Below are the code and all the weights of a small trained network. Each question names an input and a target symbol and asks about switching units off, where a switched-off unit gives its printed mean instead of its output.

import numpy as np


def w(rows, s, z=0):
    codes = np.array(rows[::2]) - 128.0
    scale = np.full(codes.shape[1], s)
    scale[-1] = z or s
    return codes * scale


def f(y):
    return y / 2 * (1 + np.tanh(0.7978845608 * (y + 0.044715 * y**3)))


def softmax(a):
    e = np.exp(a - a.max(-1, keepdims=True))
    return e / e.sum(-1, keepdims=True)


def log_softmax(a):
    a = a - a.max(-1, keepdims=True)
    return a - np.log(np.exp(a).sum(-1, keepdims=True))


def net(x, mask):
    ids = ['αβγδεθμξπστψω'.index(c) for c in x.split()]
    T = len(ids)
    res = E[ids] + P[:T]
    r = res
    for j in range(2):
        rows = slice(2 * j, 2 * j + 2)
        q, k, v = (r @ M[0][rows].T for M in (Q, K, V))
        z = softmax(np.where(np.tri(T) > 0, q @ k.T / 2**0.5, -1e9)) @ v
        o = O[0][rows]
        res = res + np.where(mask[j], z, o[:, -1]) @ o[:, :-1]
    y = f(res @ A[0][:, :-1].T + A[0][:, -1])
    res = res + np.where(mask[2:6], y, B[0][:, -1]) @ B[0][:, :-1]
    return log_softmax(res[-1] @ U[:, :-1].T + U[:, -1])


Q, K, V, O, A, B = {}, {}, {}, {}, {}, {}
E = w([
[160,146,24,194,206,171,163],'α',
[81,247,77,194,110,177,136],'β',
[80,137,50,128,144,68,60],'γ',
[82,63,80,151,79,227,126],'δ',
[232,213,99,137,170,87,42],'ε',
[181,84,118,82,213,129,143],'θ',
[81,100,118,186,134,121,179],'μ',
[135,172,133,117,157,62,183],'ξ',
[134,118,27,106,88,106,163],'π',
[172,49,95,47,114,113,51],'σ',
[92,67,145,33,163,61,132],'τ',
[186,149,144,153,51,188,231],'ψ',
[78,148,149,169,44,73,158],'ω',
],0.014)
P = w([
[220,116,13,138,3,50,149],'0',
[135,129,21,104,70,100,208],'1',
[122,116,42,154,101,89,182],'2',
[110,108,75,172,143,103,157],'3',
[85,103,101,132,165,120,125],'4',
[68,90,115,164,198,111,94],'5',
[54,83,138,169,208,135,102],'6',
[63,72,157,147,222,127,89],'7',
[55,105,174,171,234,130,90],'8',
],0.0046)
Q[0] = w([
[117,146,130,140,158,120,145],'H0',
[184,138,152,121,133,161,44],'H0',
[111,157,3,143,157,114,122],'H1',
[134,79,82,132,195,130,131],'H1',
],0.011)
K[0] = w([
[103,190,145,136,132,162,124],'H0',
[174,120,102,128,85,101,100],'H0',
[106,171,58,95,211,176,51],'H1',
[88,54,127,155,254,151,92],'H1',
],0.0092)
V[0] = w([
[142,254,157,169,116,123,170],'H0',
[82,81,147,149,175,76,218],'H0',
[148,104,231,155,101,89,203],'H1',
[233,124,143,86,186,171,168],'H1',
],0.0057)
O[0] = w([
[114,255,116,91,145,125,168,128],'H0',
[101,98,114,132,104,49,210,252],'H0',
[128,88,253,54,150,133,194,75],'H1',
[219,150,122,100,102,174,162,103],'H1',
],0.0068,0.0031)
A[0] = w([
[133,126,87,63,82,62,128,192],'N0',
[181,94,114,89,148,101,154,253],'N1',
[129,139,114,168,5,144,162,149],'N2',
[94,89,138,137,91,137,174,190],'N3',
],0.013,0.0054)
B[0] = w([
[124,137,177,249,173,147,98,237],'N0',
[176,101,120,152,195,131,162,246],'N1',
[94,188,123,98,233,188,78,227],'N2',
[135,115,112,85,194,60,118,255],'N3',
],0.011,0.0065)
U = w([
[100,76,78,64,135,200,74,78],'α',
[94,111,116,191,56,116,58,97],'β',
[236,181,97,88,94,66,40,95],'γ',
[77,179,224,116,159,119,82,3],'δ',
[220,83,117,87,135,162,190,62],'ε',
[145,191,197,190,101,120,232,174],'θ',
[117,131,66,108,175,68,157,189],'μ',
[153,139,3,150,80,188,207,61],'ξ',
[167,181,175,28,159,186,168,43],'π',
[108,36,202,105,115,60,165,153],'σ',
[83,201,117,146,82,211,168,116],'τ',
[150,150,96,186,209,172,96,214],'ψ',
[167,42,166,158,99,184,56,82],'ω',
],0.0075,0.0044)

Each question gives the input, a string of symbols that net reads in full, and the target symbol t.
The units are the heads (2 rows each of Q, K, V and O) and the neurons (one row each of A and B). Each row of codes is followed by its name. A weight is (code - 128) times the scale printed after its matrix; where a second scale follows, it is the last column's (O, A, B and U).
mask holds one flag per unit, heads first, then neurons. A switched-off unit (its flag False) gives its mean, the last column of its rows in O or B, instead of its output. The means were averaged over made-up inputs and are rounded, as every weight is.
A unit's drop is (log p(t) with every unit on - log p(t) with that unit switched off) / (log p(t) with every unit on - log p(t) with every unit switched off).
The circuit of an input: a set's keep is (log p(t) with only the set's units on - log p(t) with every unit switched off) / (log p(t) with every unit on - log p(t) with every unit switched off). Starting from all 6 units, units are removed one at a time, each time the one whose removal leaves the highest keep (on an exact tie, the one counted first), for as long as the keep stays at least 0.8.
circuit, biggest first: the units of the circuit, biggest drop first
k most important neurons: the k neurons with the biggest drops, biggest first
which heads matter: for each layer, one digit per head in row order, 1 if its drop is at least 0.15 and else 0, layers parted by /
drop when u is switched off: that unit's drop, to one decimal
input ε ξ ξ ψ α μ ψ ε ξ, target θ: circuit, biggest first -> [N2; N3]
input σ μ ξ δ ψ, target π: which heads matter -> 01
input ξ μ ω, target δ: which heads matter -> 01
input ω ξ τ ξ ξ, target θ: circuit, biggest first -> [N2; N3; N0]
input ξ μ ω α μ ε ω ε ψ, target π: which heads matter -> 00
input τ π ψ ψ β, target τ: circuit, biggest first -> [N3; N1; H0]
input ξ μ μ ω, target δ: circuit, biggest first -> [N2; N1; H1]
input π α μ μ ξ δ, target α: circuit, biggest first -> [N0; N1]
input α ξ μ ω ω ξ γ, target β: which heads matter -> 01
input σ τ α, target ξ: which heads matter -> 00
input θ π σ ε ω β, target τ: circuit, biggest first -> [N3; N1; N0]
input γ μ μ θ, target ε: 3 most important neurons -> [N2; N1; N0]
input δ μ ω α μ μ μ μ, target σ: circuit, biggest first -> [N2; H1; N0]
input μ θ δ ω σ, target ω: circuit, biggest first -> [N2; H0; N0]
input μ β σ σ, target ω: circuit, biggest first -> [H0; N2; N3]
input μ ε θ, target ε: which heads matter -> 01
input μ ψ π, target ψ: drop when N2 is switched off -> 0.1
input β ε ω, target ψ: drop when N2 is switched off -> 0.8
input ξ μ μ ω μ π μ μ, target σ: drop when H1 is switched off -> 0.3
input μ δ θ θ ω ψ γ, target β: drop when H0 is switched off -> 0.0
